Below is a small trained network, with its code and all its weights. Each question gives an input and a class and asks what happens when units are switched off, that is, made to give their printed mean instead of their output.

import numpy as np


def w(rows, s, z=0):
    codes = np.array(rows[::2]) - 128.0
    scale = np.full(codes.shape[1], s)
    scale[-1] = z or s
    return codes * scale


def norm(h):
    return h / np.sqrt((h * h).mean(-1, keepdims=True) + 1e-5)


def f(y):
    return np.maximum(y, 0)


def log_softmax(a):
    a = a - a.max(-1, keepdims=True)
    return a - np.log(np.exp(a).sum(-1, keepdims=True))


def net(x, mask):
    res = np.array(x, float).reshape(1, 5) / 4 @ E
    u = 0
    for l in range(4):
        y = f(norm(res) @ A[l][:, :-1].T + A[l][:, -1])
        res = res + np.where(mask[u : u + 8], y, B[l][:, -1]) @ B[l][:, :-1]
        u += 8
    return log_softmax(norm(res)[-1] @ U[:, :-1].T + U[:, -1])


A, B = {}, {}
E = w([
[129,129,127,132,128],'x0',
[149,152,95,254,167],'x1',
[82,60,171,154,144],'x2',
[191,85,150,129,142],'x3',
[103,162,159,85,241],'x4',
],0.0077)
A[0] = w([
[224,220,98,66,107,3],'0.n1',
[249,89,200,101,143,120],'0.n2',
[104,72,150,136,124,102],'0.n3',
[62,185,113,121,98,12],'0.n4',
[212,106,160,145,142,41],'0.n5',
[112,62,90,148,158,90],'0.n6',
[119,118,116,115,63,167],'0.n7',
[177,136,185,131,117,27],'0.n8',
],0.014,0.0039)
B[0] = w([
[66,204,173,188,42,247],'0.n1',
[19,139,79,112,145,253],'0.n2',
[136,229,170,194,63,181],'0.n3',
[2,46,74,189,143,169],'0.n4',
[35,161,73,143,128,189],'0.n5',
[153,176,201,117,81,171],'0.n6',
[137,144,129,76,181,210],'0.n7',
[86,67,50,176,116,146],'0.n8',
],0.0084,0.0061)
A[1] = w([
[119,71,240,145,123,91],'1.n1',
[61,58,130,203,147,23],'1.n2',
[160,121,112,43,133,1],'1.n3',
[74,27,221,136,124,123],'1.n4',
[197,103,72,104,1,159],'1.n5',
[153,99,177,70,108,110],'1.n6',
[126,89,62,128,47,188],'1.n7',
[161,169,67,113,91,74],'1.n8',
],0.0094,0.0017)
B[1] = w([
[91,209,143,181,144,188],'1.n1',
[113,154,6,131,102,254],'1.n2',
[180,162,90,83,118,144],'1.n3',
[53,254,74,158,32,222],'1.n4',
[49,89,238,167,252,203],'1.n5',
[147,85,187,147,41,157],'1.n6',
[48,117,184,121,226,233],'1.n7',
[111,145,196,193,134,178],'1.n8',
],0.0064,0.0039)
A[2] = w([
[198,111,77,64,114,123],'2.n1',
[160,140,59,194,190,78],'2.n2',
[161,35,199,159,140,100],'2.n3',
[139,147,143,87,133,5],'2.n4',
[163,209,113,72,184,82],'2.n5',
[122,218,77,97,60,69],'2.n6',
[160,127,205,143,65,117],'2.n7',
[99,1,106,221,37,223],'2.n8',
],0.0082,0.0024)
B[2] = w([
[82,130,101,191,134,128],'2.n1',
[179,98,73,62,58,200],'2.n2',
[152,136,116,102,209,136],'2.n3',
[98,136,120,139,114,131],'2.n4',
[25,119,221,151,171,161],'2.n5',
[113,50,203,177,122,254],'2.n6',
[47,142,108,93,157,157],'2.n7',
[121,187,119,50,254,210],'2.n8',
],0.0077,0.0045)
A[3] = w([
[53,191,168,136,114,254],'3.n1',
[129,65,46,183,162,158],'3.n2',
[128,124,149,118,199,83],'3.n3',
[115,81,172,17,58,140],'3.n4',
[160,205,116,184,182,248],'3.n5',
[77,22,170,178,138,188],'3.n6',
[254,175,90,188,190,79],'3.n7',
[92,137,141,86,111,200],'3.n8',
],0.0086,0.003)
B[3] = w([
[253,53,117,156,199,252],'3.n1',
[177,125,86,67,113,149],'3.n2',
[176,122,173,106,219,138],'3.n3',
[155,177,39,114,44,146],'3.n4',
[93,95,209,33,17,183],'3.n5',
[239,189,58,53,146,158],'3.n6',
[118,162,130,2,20,139],'3.n7',
[188,115,105,201,92,170],'3.n8',
],0.0074,0.014)
U = w([
[129,217,195,197,84,114],'0',
[85,123,44,102,164,139],'1',
[223,133,121,22,34,119],'2',
[183,103,128,120,149,253],'3',
[182,106,185,82,251,109],'4',
[150,39,135,129,125,56],'5',
],0.014,0.012)

Each question gives the input, the list of numbers given to net, and the class t.
The units are the neurons (one row each of A and B). Each row of codes is followed by its name. A weight is (code - 128) times the scale printed after its matrix; where a second scale follows, it is the last column's (A, B and U).
mask holds one flag per neuron, layer by layer. A switched-off neuron (its flag False) gives its mean, the last column of its row in B, instead of its output. The means were averaged over made-up inputs and are rounded, as every weight is.
A unit's drop is (log p(t) with every unit on - log p(t) with that unit switched off) / (log p(t) with every unit on - log p(t) with every unit switched off).
The circuit of an input: a set's keep is (log p(t) with only the set's units on - log p(t) with every unit switched off) / (log p(t) with every unit on - log p(t) with every unit switched off). Starting from the 12 units with the biggest drops (on a tie, the unit counted first), units are removed one at a time, each time the one whose removal leaves the highest keep (on an exact tie, the one counted first), for as long as the keep stays at least 0.8.
circuit, biggest first: the units of the circuit, biggest drop first
unit that matters most: the unit with the biggest drop
k most important neurons: the k neurons with the biggest drops, biggest first
k most important neurons of layer l: the k neurons of layer l with the biggest drops, biggest first
input [4,4,2,-8,-8], class 1: 2 most important neurons => 0.n4, 1.n2
input [-5,-5,7,8,7], class 1: 3 most important neurons => 0.n2, 1.n4, 0.n1
input [-8,-8,2,2,4], class 2: unit that matters most => 3.n4
input [-4,6,-6,7,0], class 1: circuit, biggest first => 0.n5, 0.n2
input [-5,3,6,-5,3], class 0: 2 most important neurons of layer 1 => 1.n4, 1.n1
input [3,-7,8,1,-8], class 0: 2 most important neurons => 1.n4, 0.n3
input [1,3,2,-8,-3], class 1: circuit, biggest first => 0.n4, 2.n8
input [3,4,-7,-5,7], class 0: circuit, biggest first => 0.n1, 3.n5
input [-5,-2,7,6,3], class 0: 2 most important neurons => 0.n3, 1.n4
input [-1,-8,6,5,7], class 2: 2 most important neurons of layer 0 => 0.n1, 0.n7
input [2,-2,-8,-7,-1], class 0: 2 most important neurons => 0.n1, 0.n2
input [7,8,-7,4,-7], class 2: 2 most important neurons of layer 0 => 0.n3, 0.n6
input [1,-3,8,6,-5], class 0: 3 most important neurons => 0.n3, 1.n4, 0.n6
input [2,0,7,-3,-5], class 0: 2 most important neurons of layer 1 => 1.n1, 1.n4
input [5,2,6,7,3], class 1: 2 most important neurons => 0.n2, 0.n5
input [3,2,-6,3,5], class 0: circuit, biggest first => 0.n1
input [3,-2,5,5,-1], class 0: 3 most important neurons => 0.n3, 0.n6, 0.n4
input [0,-4,3,8,-8], class 1: 2 most important neurons => 0.n2, 0.n5
input [0,5,4,3,3], class 2: 2 most important neurons => 0.n1, 3.n5
input [0,-3,-5,8,3], class 1: circuit, biggest first => 0.n2
input [-4,6,5,0,-2], class 2: 2 most important neurons of layer 3 => 3.n5, 3.n7
input [-5,5,2,0,-6], class 4: 2 most important neurons => 1.n5, 2.n8
